Below are the code and all the weights of a small trained network. Each question names an input and a class and asks about switching units off, where a switched-off unit gives its printed mean instead of its output.

import numpy as np


def w(rows, s, z=0):
    codes = np.array(rows[::2]) - 128.0
    scale = np.full(codes.shape[1], s)
    scale[-1] = z or s
    return codes * scale


def norm(h):
    return h / np.sqrt((h * h).mean(-1, keepdims=True) + 1e-5)


def f(y):
    return np.maximum(y, 0)


def log_softmax(a):
    a = a - a.max(-1, keepdims=True)
    return a - np.log(np.exp(a).sum(-1, keepdims=True))


def net(x, mask):
    res = np.array(x, float).reshape(1, 7) / 4 @ E
    u = 0
    for l in range(3):
        y = f(norm(res) @ A[l][:, :-1].T + A[l][:, -1])
        res = res + np.where(mask[u : u + 6], y, B[l][:, -1]) @ B[l][:, :-1]
        u += 6
    return log_softmax(norm(res)[-1] @ U[:, :-1].T + U[:, -1])


A, B = {}, {}
E = w([
[76,180,107,166,166,123],'x0',
[137,138,132,175,98,127],'x1',
[234,150,162,149,208,187],'x2',
[90,237,65,68,154,165],'x3',
[71,2,30,164,210,152],'x4',
[42,86,171,72,7,225],'x5',
[58,106,211,126,214,165],'x6',
],0.0032)
A[0] = w([
[190,123,105,89,66,157,14],'L0N1',
[214,118,54,63,71,162,68],'L0N2',
[96,69,159,255,113,54,40],'L0N3',
[134,98,199,155,53,45,88],'L0N4',
[168,188,128,108,104,65,6],'L0N5',
[167,119,186,62,145,131,29],'L0N6',
],0.006,0.0019)
B[0] = w([
[190,181,28,141,141,133,176],'L0N1',
[171,91,72,114,140,147,205],'L0N2',
[226,35,94,2,141,206,226],'L0N3',
[228,150,36,57,99,118,253],'L0N4',
[73,111,164,124,104,92,193],'L0N5',
[132,53,186,115,121,118,170],'L0N6',
],0.0051,0.0028)
A[1] = w([
[123,133,72,163,230,122,107],'L1N1',
[157,89,96,175,204,71,2],'L1N2',
[187,94,7,145,253,75,8],'L1N3',
[115,104,128,101,219,131,23],'L1N4',
[178,135,241,111,72,164,126],'L1N5',
[150,87,240,72,93,128,199],'L1N6',
],0.0055,0.0015)
B[1] = w([
[185,145,31,40,49,225,198],'L1N1',
[253,132,12,153,87,63,177],'L1N2',
[217,123,80,55,82,171,255],'L1N3',
[136,185,20,140,16,57,171],'L1N4',
[151,95,101,117,226,92,205],'L1N5',
[123,20,105,141,228,45,219],'L1N6',
],0.0047,0.0042)
A[2] = w([
[23,183,98,101,74,70,72],'L2N1',
[67,75,109,120,58,137,158],'L2N2',
[2,148,138,120,115,54,53],'L2N3',
[162,184,138,81,161,163,5],'L2N4',
[30,71,96,108,139,153,182],'L2N5',
[178,224,146,153,207,20,204],'L2N6',
],0.0058,0.0015)
B[2] = w([
[87,118,101,104,48,110,220],'L2N1',
[69,170,196,165,181,76,240],'L2N2',
[103,156,2,158,143,197,183],'L2N3',
[156,116,163,147,143,117,176],'L2N4',
[66,115,157,124,185,138,253],'L2N5',
[51,80,206,122,165,240,254],'L2N6',
],0.0058,0.0026)
U = w([
[134,150,145,233,112,110,2],'0',
[107,42,201,105,200,118,188],'1',
[162,204,201,140,157,205,79],'2',
[244,96,40,64,119,137,200],'3',
[121,175,128,117,32,62,84],'4',
[3,150,102,106,108,148,158],'5',
[134,138,142,204,115,118,41],'6',
],0.012,0.0058)

Each question gives the input, the list of numbers given to net, and the class t.
The units are the neurons (one row each of A and B). Each row of codes is followed by its name. A weight is (code - 128) times the scale printed after its matrix; where a second scale follows, it is the last column's (A, B and U).
mask holds one flag per neuron, layer by layer. A switched-off neuron (its flag False) gives its mean, the last column of its row in B, instead of its output. The means were averaged over made-up inputs and are rounded, as every weight is.
A unit's drop is (log p(t) with every unit on - log p(t) with that unit switched off) / (log p(t) with every unit on - log p(t) with every unit switched off).
The circuit of an input: a set's keep is (log p(t) with only the set's units on - log p(t) with every unit switched off) / (log p(t) with every unit on - log p(t) with every unit switched off). Starting from the 12 units with the biggest drops (on a tie, the unit counted first), units are removed one at a time, each time the one whose removal leaves the highest keep (on an exact tie, the one counted first), for as long as the keep stays at least 0.8.
units of the circuit, in order: the units of the circuit, biggest drop first
k most important neurons: the k neurons with the biggest drops, biggest first
k most important neurons of layer l: the k neurons of layer l with the biggest drops, biggest first
drop of u: that unit's drop, to one decimal
input [6,2,-8,-3,6,2,0], class 1: units of the circuit, in order	(L0N3; L2N5; L2N2)
input [3,-8,8,-7,5,8,-6], class 1: units of the circuit, in order	(L0N4; L1N3)
input [4,8,-5,-6,4,0,7], class 3: units of the circuit, in order	(L0N3)
input [-4,1,-8,7,-6,-7,-7], class 5: units of the circuit, in order	(L0N5; L2N6; L0N3; L1N3)
input [-8,8,2,8,5,5,5], class 5: 2 most important neurons of layer 0	(L0N3; L0N6)
input [4,-6,6,-6,5,0,8], class 3: units of the circuit, in order	(L1N4; L1N1)
input [-5,6,0,-1,-5,5,6], class 1: 2 most important neurons	(L1N6; L1N3)
input [4,-5,-8,1,-3,-4,-5], class 5: 2 most important neurons of layer 2	(L2N6; L2N3)
input [7,4,-2,7,6,3,-5], class 5: drop of L0N4	0.2
input [8,-7,5,3,-2,0,3], class 2: drop of L2N4	0.2
input [-4,1,0,0,8,8,-5], class 5: drop of L1N6	0.2
input [1,-3,-1,6,-4,-1,4], class 5: 2 most important neurons of layer 0	(L0N3; L0N4)
